Below is a small trained network, with its code and all its weights. Each question gives an input and a class and asks what happens when units are switched off, that is, made to give their printed mean instead of their output.

import numpy as np


def w(rows, s, z=0):
    codes = np.array(rows[::2]) - 128.0
    scale = np.full(codes.shape[1], s)
    scale[-1] = z or s
    return codes * scale


def f(y):
    return np.maximum(y, 0)


def log_softmax(a):
    a = a - a.max(-1, keepdims=True)
    return a - np.log(np.exp(a).sum(-1, keepdims=True))


def net(x, mask):
    res = np.array(x, float).reshape(1, 3) / 4 @ E
    y = f(res @ A[0][:, :-1].T + A[0][:, -1])
    res = res + np.where(mask, y, B[0][:, -1]) @ B[0][:, :-1]
    return log_softmax(res[-1] @ U[:, :-1].T + U[:, -1])


A, B = {}, {}
E = w([
[115,110,61,147,186],'x0',
[36,108,161,191,113],'x1',
[248,76,125,180,125],'x2',
],0.015)
A[0] = w([
[88,119,137,59,153,98],'N0',
[93,137,144,221,108,96],'N1',
[195,53,109,159,50,70],'N2',
[95,207,133,116,110,88],'N3',
[164,181,201,91,42,99],'N4',
[103,121,64,122,247,81],'N5',
[140,131,236,105,82,120],'N6',
[229,184,70,59,151,105],'N7',
[84,141,110,33,155,107],'N8',
[148,113,57,2,162,114],'N9',
[106,104,68,103,156,115],'N10',
[148,165,75,110,103,221],'N11',
[73,68,135,202,79,78],'N12',
[96,119,90,126,102,251],'N13',
[79,215,97,89,148,116],'N14',
[106,63,160,181,130,107],'N15',
[51,178,141,78,68,108],'N16',
[86,76,63,148,224,123],'N17',
[117,244,117,142,142,90],'N18',
[89,227,125,82,114,119],'N19',
[163,173,205,81,123,107],'N20',
[127,130,61,183,198,107],'N21',
[142,110,187,108,30,121],'N22',
[133,128,4,157,166,109],'N23',
[130,147,157,124,97,151],'N24',
[45,160,152,63,139,113],'N25',
[65,146,128,56,150,144],'N26',
[198,166,96,10,83,91],'N27',
[203,63,126,228,73,109],'N28',
[78,76,179,133,127,137],'N29',
],0.011,0.013)
B[0] = w([
[205,180,81,163,138,173],'N0',
[64,115,92,197,81,175],'N1',
[156,179,105,153,144,193],'N2',
[146,167,74,160,143,173],'N3',
[90,177,147,95,168,202],'N4',
[101,191,105,93,151,187],'N5',
[76,160,127,89,198,197],'N6',
[96,141,134,168,58,234],'N7',
[170,144,115,149,113,203],'N8',
[70,122,113,141,83,215],'N9',
[104,158,122,84,175,166],'N10',
[122,10,151,106,112,228],'N11',
[80,170,104,140,64,181],'N12',
[148,37,174,127,126,252],'N13',
[189,128,96,153,126,214],'N14',
[117,130,101,143,68,171],'N15',
[165,139,99,131,151,225],'N16',
[100,148,149,116,164,207],'N17',
[165,202,111,139,130,160],'N18',
[147,126,118,138,116,215],'N19',
[76,142,121,102,166,180],'N20',
[93,180,138,119,186,183],'N21',
[115,169,156,79,172,192],'N22',
[99,165,123,95,168,195],'N23',
[128,100,135,82,147,170],'N24',
[160,123,107,148,128,229],'N25',
[165,119,139,150,128,226],'N26',
[75,138,110,148,69,218],'N27',
[216,159,100,129,143,234],'N28',
[111,107,115,108,94,184],'N29',
],0.011,0.013)
U = w([
[240,148,116,168,155,84],'0',
[66,129,130,165,52,93],'1',
[89,155,157,80,233,75],'2',
[162,5,194,119,157,254],'3',
],0.016,0.0098)

Each question gives the input, the list of numbers given to net, and the class t.
The units are the neurons (one row each of A and B). Each row of codes is followed by its name. A weight is (code - 128) times the scale printed after its matrix; where a second scale follows, it is the last column's (A, B and U).
mask holds one flag per neuron, in row order. A switched-off neuron (its flag False) gives its mean, the last column of its row in B, instead of its output. The means were averaged over made-up inputs and are rounded, as every weight is.
A unit's drop is (log p(t) with every unit on - log p(t) with that unit switched off) / (log p(t) with every unit on - log p(t) with every unit switched off).
The circuit of an input: a set's keep is (log p(t) with only the set's units on - log p(t) with every unit switched off) / (log p(t) with every unit on - log p(t) with every unit switched off). Starting from the 12 units with the biggest drops (on a tie, the unit counted first), units are removed one at a time, each time the one whose removal leaves the highest keep (on an exact tie, the one counted first), for as long as the keep stays at least 0.8.
circuit, biggest first: the units of the circuit, biggest drop first
k most important neurons: the k neurons with the biggest drops, biggest first
drop when u is switched off: that unit's drop, to one decimal
input [-8,7,5], class 2: circuit, biggest first => N6
input [-8,4,-6], class 2: 3 most important neurons => N6, N4, N22
input [8,6,-1], class 2: 2 most important neurons => N17, N21
input [-7,3,-6], class 2: 2 most important neurons => N6, N4
input [3,8,7], class 1: 3 most important neurons => N12, N1, N15
input [6,8,7], class 1: 2 most important neurons => N12, N1
input [5,-5,-4], class 1: 2 most important neurons => N9, N7
input [4,-1,-1], class 2: 2 most important neurons => N5, N23
input [-2,-8,-8], class 0: 2 most important neurons => N14, N0
input [5,-8,5], class 1: drop when N7 is switched off => 0.2
input [3,1,-6], class 0: drop when N1 is switched off => 0.0
input [-3,-5,-3], class 1: drop when N27 is switched off => 0.1
